Below is a small trained network, with its code and all its weights. Each question gives an input and a target symbol and asks what happens when units are switched off, that is, made to give their printed mean instead of their output.

import numpy as np


def w(rows, s, z=0):
    codes = np.array(rows[::2]) - 128.0
    scale = np.full(codes.shape[1], s)
    scale[-1] = z or s
    return codes * scale


def f(y):
    return np.maximum(y, 0)


def softmax(a):
    e = np.exp(a - a.max(-1, keepdims=True))
    return e / e.sum(-1, keepdims=True)


def log_softmax(a):
    a = a - a.max(-1, keepdims=True)
    return a - np.log(np.exp(a).sum(-1, keepdims=True))


def net(x, mask):
    ids = ['αβδεζηθλπστψω'.index(c) for c in x.split()]
    T = len(ids)
    res = E[ids] + P[:T]
    u = 0
    for l in range(2):
        q, k, v = (res @ M[l].T for M in (Q, K, V))
        z = softmax(np.where(np.tri(T) > 0, q @ k.T / 3**0.5, -1e9)) @ v
        res = res + np.where(mask[u], z, O[l][:, -1]) @ O[l][:, :-1]
        u += 1
        y = f(res @ A[l][:, :-1].T + A[l][:, -1])
        res = res + np.where(mask[u : u + 8], y, B[l][:, -1]) @ B[l][:, :-1]
        u += 8
    return log_softmax(res[-1] @ U[:, :-1].T + U[:, -1])


Q, K, V, O, A, B = {}, {}, {}, {}, {}, {}
E = w([
[116,129,60,136,2,115,86,170,130,170,73,145],'α',
[158,125,181,63,214,78,234,55,82,83,95,130],'β',
[99,159,138,241,181,88,133,147,101,182,132,203],'δ',
[93,246,208,180,137,66,131,118,150,65,102,89],'ε',
[110,162,86,187,61,138,23,213,125,148,104,142],'ζ',
[118,58,133,208,142,80,132,103,136,123,77,204],'η',
[238,121,129,72,26,120,111,121,190,185,141,101],'θ',
[214,159,191,127,92,120,79,194,207,137,113,173],'λ',
[93,155,98,193,98,157,155,77,201,190,206,86],'π',
[75,138,144,147,16,163,134,122,181,92,137,65],'σ',
[187,96,119,128,47,45,175,156,241,95,92,136],'τ',
[70,60,100,93,192,131,102,131,177,63,175,193],'ψ',
[118,133,138,153,148,118,98,61,93,185,90,186],'ω',
],0.017)
P = w([
[89,32,213,101,140,61,124,65,95,177,179,2],'0',
[188,138,51,98,148,110,133,24,159,117,129,138],'1',
[180,148,76,102,139,101,164,90,179,84,138,139],'2',
[176,163,81,122,115,102,144,115,158,68,135,121],'3',
[151,189,104,120,127,138,142,169,130,100,121,151],'4',
[176,236,122,80,94,184,140,148,124,117,109,164],'5',
[154,203,112,144,128,122,99,187,140,67,135,137],'6',
[135,210,125,144,112,153,113,220,103,87,106,142],'7',
],0.0073)
Q[0] = w([
[80,149,199,124,116,179,124,132,145,161,186,73],'L0H0',
[57,153,221,126,130,130,179,102,62,138,175,34],'L0H0',
[255,163,102,102,75,86,87,224,181,190,110,60],'L0H0',
],0.0067)
K[0] = w([
[106,138,66,145,203,149,151,104,169,149,140,80],'L0H0',
[174,254,61,157,101,169,153,128,174,105,153,152],'L0H0',
[93,117,194,139,118,99,109,135,135,184,134,45],'L0H0',
],0.0081)
V[0] = w([
[121,159,117,149,183,109,92,178,74,136,143,208],'L0H0',
[149,109,130,48,52,94,134,143,159,145,1,171],'L0H0',
[81,103,36,228,72,113,138,174,132,142,84,90],'L0H0',
],0.0062)
O[0] = w([
[148,123,203,129,168,73,141,63,63,124,116,50,3],'L0H0',
[151,89,157,192,109,185,141,15,81,97,240,157,47],'L0H0',
[51,97,216,7,1,85,117,16,144,113,77,238,197],'L0H0',
],0.0067,0.0066)
A[0] = w([
[142,210,116,145,39,89,125,50,172,108,123,135,173],'L0N0',
[155,154,55,78,35,156,113,220,164,75,103,114,147],'L0N1',
[181,124,179,165,161,83,106,147,155,155,79,172,252],'L0N2',
[89,159,73,157,81,189,189,96,221,202,198,58,148],'L0N3',
[77,84,109,130,131,156,136,38,89,160,198,18,151],'L0N4',
[185,209,227,91,202,101,254,120,159,46,170,79,166],'L0N5',
[205,118,128,231,122,148,86,121,164,122,153,203,164],'L0N6',
[212,167,100,114,161,81,120,230,121,222,30,16,100],'L0N7',
],0.0057,0.0027)
B[0] = w([
[39,217,191,136,126,151,107,143,91,141,169,169,231],'L0N0',
[166,170,109,190,128,137,104,238,134,108,62,189,249],'L0N1',
[165,104,173,178,98,74,107,54,73,189,110,129,162],'L0N2',
[79,120,111,201,144,117,145,137,104,110,101,156,231],'L0N3',
[116,95,88,100,192,208,166,62,168,255,160,38,137],'L0N4',
[148,188,76,96,129,150,134,171,32,99,141,67,144],'L0N5',
[130,46,94,167,112,71,208,114,108,85,131,184,165],'L0N6',
[148,112,97,174,142,66,155,87,44,37,57,133,170],'L0N7',
],0.0087,0.013)
Q[1] = w([
[39,139,123,105,253,122,138,82,187,112,67,114],'L1H0',
[63,209,154,145,172,152,159,222,103,73,116,163],'L1H0',
[223,102,62,123,13,87,124,244,163,126,90,201],'L1H0',
],0.005)
K[1] = w([
[97,173,19,100,203,144,169,164,239,90,113,205],'L1H0',
[28,226,138,174,134,181,192,136,160,165,118,67],'L1H0',
[142,1,144,86,71,59,112,187,188,177,84,16],'L1H0',
],0.004)
V[1] = w([
[143,107,155,162,126,3,214,78,78,61,39,155],'L1H0',
[176,128,181,149,68,123,9,214,171,28,148,47],'L1H0',
[25,223,92,126,176,111,174,180,132,10,131,159],'L1H0',
],0.0058)
O[1] = w([
[172,182,234,168,196,174,86,118,216,146,101,75,147],'L1H0',
[131,213,46,189,243,2,160,89,169,72,138,252,35],'L1H0',
[118,104,131,112,120,206,146,89,169,67,73,135,254],'L1H0',
],0.0071,0.013)
A[1] = w([
[132,72,187,108,124,127,128,171,164,108,129,191,234],'L1N0',
[143,124,111,201,82,135,119,126,176,102,111,123,105],'L1N1',
[114,200,60,179,144,155,138,198,161,170,205,170,254],'L1N2',
[122,148,146,116,95,20,109,183,111,131,110,137,135],'L1N3',
[82,84,43,133,108,91,160,135,74,122,155,178,161],'L1N4',
[99,58,105,121,158,174,202,2,143,162,135,100,108],'L1N5',
[92,104,106,82,97,150,140,128,142,186,38,201,162],'L1N6',
[89,73,119,133,153,135,198,54,146,110,131,146,105],'L1N7',
],0.0071,0.0017)
B[1] = w([
[123,112,52,88,96,159,93,134,144,135,162,103,186],'L1N0',
[155,105,154,100,134,143,129,114,106,103,99,132,224],'L1N1',
[106,141,159,138,115,126,172,124,151,136,143,158,196],'L1N2',
[68,164,62,152,158,107,130,108,106,150,143,86,180],'L1N3',
[188,180,130,94,102,159,173,133,149,69,162,163,156],'L1N4',
[149,192,48,121,245,104,201,82,100,184,123,193,153],'L1N5',
[76,96,150,122,129,162,134,79,135,144,128,132,248],'L1N6',
[100,141,154,154,140,118,119,105,126,199,141,115,147],'L1N7',
],0.011,0.019)
U = w([
[126,150,150,85,206,91,111,131,167,88,66,170,81],'α',
[139,147,97,107,145,119,186,75,29,72,113,111,4],'β',
[156,207,113,116,115,159,85,166,181,177,169,66,185],'δ',
[110,230,177,102,136,129,85,93,123,67,127,49,82],'ε',
[102,124,122,163,119,118,138,161,71,129,171,57,192],'ζ',
[55,204,91,131,142,48,47,80,169,127,161,128,77],'η',
[119,128,124,82,65,129,88,80,57,93,213,97,94],'θ',
[173,133,111,126,104,140,187,174,124,150,163,116,97],'λ',
[118,127,61,72,116,134,47,85,108,92,71,91,115],'π',
[103,57,255,171,86,152,112,132,189,56,150,106,161],'σ',
[131,84,154,150,161,144,138,137,75,61,125,102,135],'τ',
[137,172,43,28,206,149,93,122,196,93,163,158,186],'ψ',
[96,100,146,250,177,70,191,37,88,185,107,137,156],'ω',
],0.0061,0.0036)

Each question gives the input, a string of symbols that net reads in full, and the target symbol t.
The units are the heads (3 rows each of Q, K, V and O) and the neurons (one row each of A and B). Each row of codes is followed by its name. A weight is (code - 128) times the scale printed after its matrix; where a second scale follows, it is the last column's (O, A, B and U).
mask holds one flag per unit, layer by layer, with each layer's heads first. A switched-off unit (its flag False) gives its mean, the last column of its rows in O or B, instead of its output. The means were averaged over made-up inputs and are rounded, as every weight is.
A unit's drop is (log p(t) with every unit on - log p(t) with that unit switched off) / (log p(t) with every unit on - log p(t) with every unit switched off).
The circuit of an input: a set's keep is (log p(t) with only the set's units on - log p(t) with every unit switched off) / (log p(t) with every unit on - log p(t) with every unit switched off). Starting from the 12 units with the biggest drops (on a tie, the unit counted first), units are removed one at a time, each time the one whose removal leaves the highest keep (on an exact tie, the one counted first), for as long as the keep stays at least 0.8.
units of the circuit, in order: the units of the circuit, biggest drop first
most important unit: the unit with the biggest drop
k most important neurons: the k neurons with the biggest drops, biggest first
top k neurons in layer l: the k neurons of layer l with the biggest drops, biggest first
drop of u: that unit's drop, to one decimal
input ζ ζ ζ, target η: units of the circuit, in order -> [L1H0, L1N3, L0N3]
input ε β ζ, target α: units of the circuit, in order -> [L1H0, L0H0, L0N7]
input τ π σ ζ, target σ: units of the circuit, in order -> [L0H0, L1N5, L1N3]
input λ π τ τ θ, target ω: most important unit -> L1H0
input η ψ π π π π β θ, target δ: units of the circuit, in order -> [L1H0, L0N1, L0N0]
input π π α ψ, target ψ: 2 most important neurons -> [L0N1, L1N5]
input σ δ τ π θ τ, target ψ: 2 most important neurons -> [L1N0, L1N4]
input λ π τ ε π π ε ζ, target ω: units of the circuit, in order -> [L1H0, L0N0, L0H0, L1N2]
input σ τ π π δ ζ θ, target ψ: top 2 neurons in layer 1 -> [L1N4, L1N0]
input π ε π τ τ η θ, target π: 3 most important neurons -> [L0N1, L0N7, L0N3]
input θ σ π π α, target λ: top 2 neurons in layer 1 -> [L1N4, L1N2]
input δ τ τ τ π, target ω: 2 most important neurons -> [L1N5, L0N1]
input π π σ π α ψ, target ψ: top 2 neurons in layer 0 -> [L0N1, L0N0]
input ω π λ, target ζ: most important unit -> L1H0
input ψ α τ α, target β: 2 most important neurons -> [L0N7, L1N4]
input π ω π τ α π ζ τ, target π: top 2 neurons in layer 0 -> [L0N3, L0N1]
input τ θ ε λ π, target ω: top 2 neurons in layer 0 -> [L0N1, L0N4]
input ψ ψ ω θ ζ, target β: top 2 neurons in layer 0 -> [L0N7, L0N6]
input σ π ψ ζ, target ψ: drop of L1N4 -> 0.3
input ψ ψ τ π ω π δ τ, target β: drop of L0H0 -> 0.7
input ψ π ζ ε, target ε: most important unit -> L0N5
input π τ π τ σ λ, target π: drop of L0N7 -> 0.1
input ψ π ζ, target β: drop of L0N7 -> 0.6
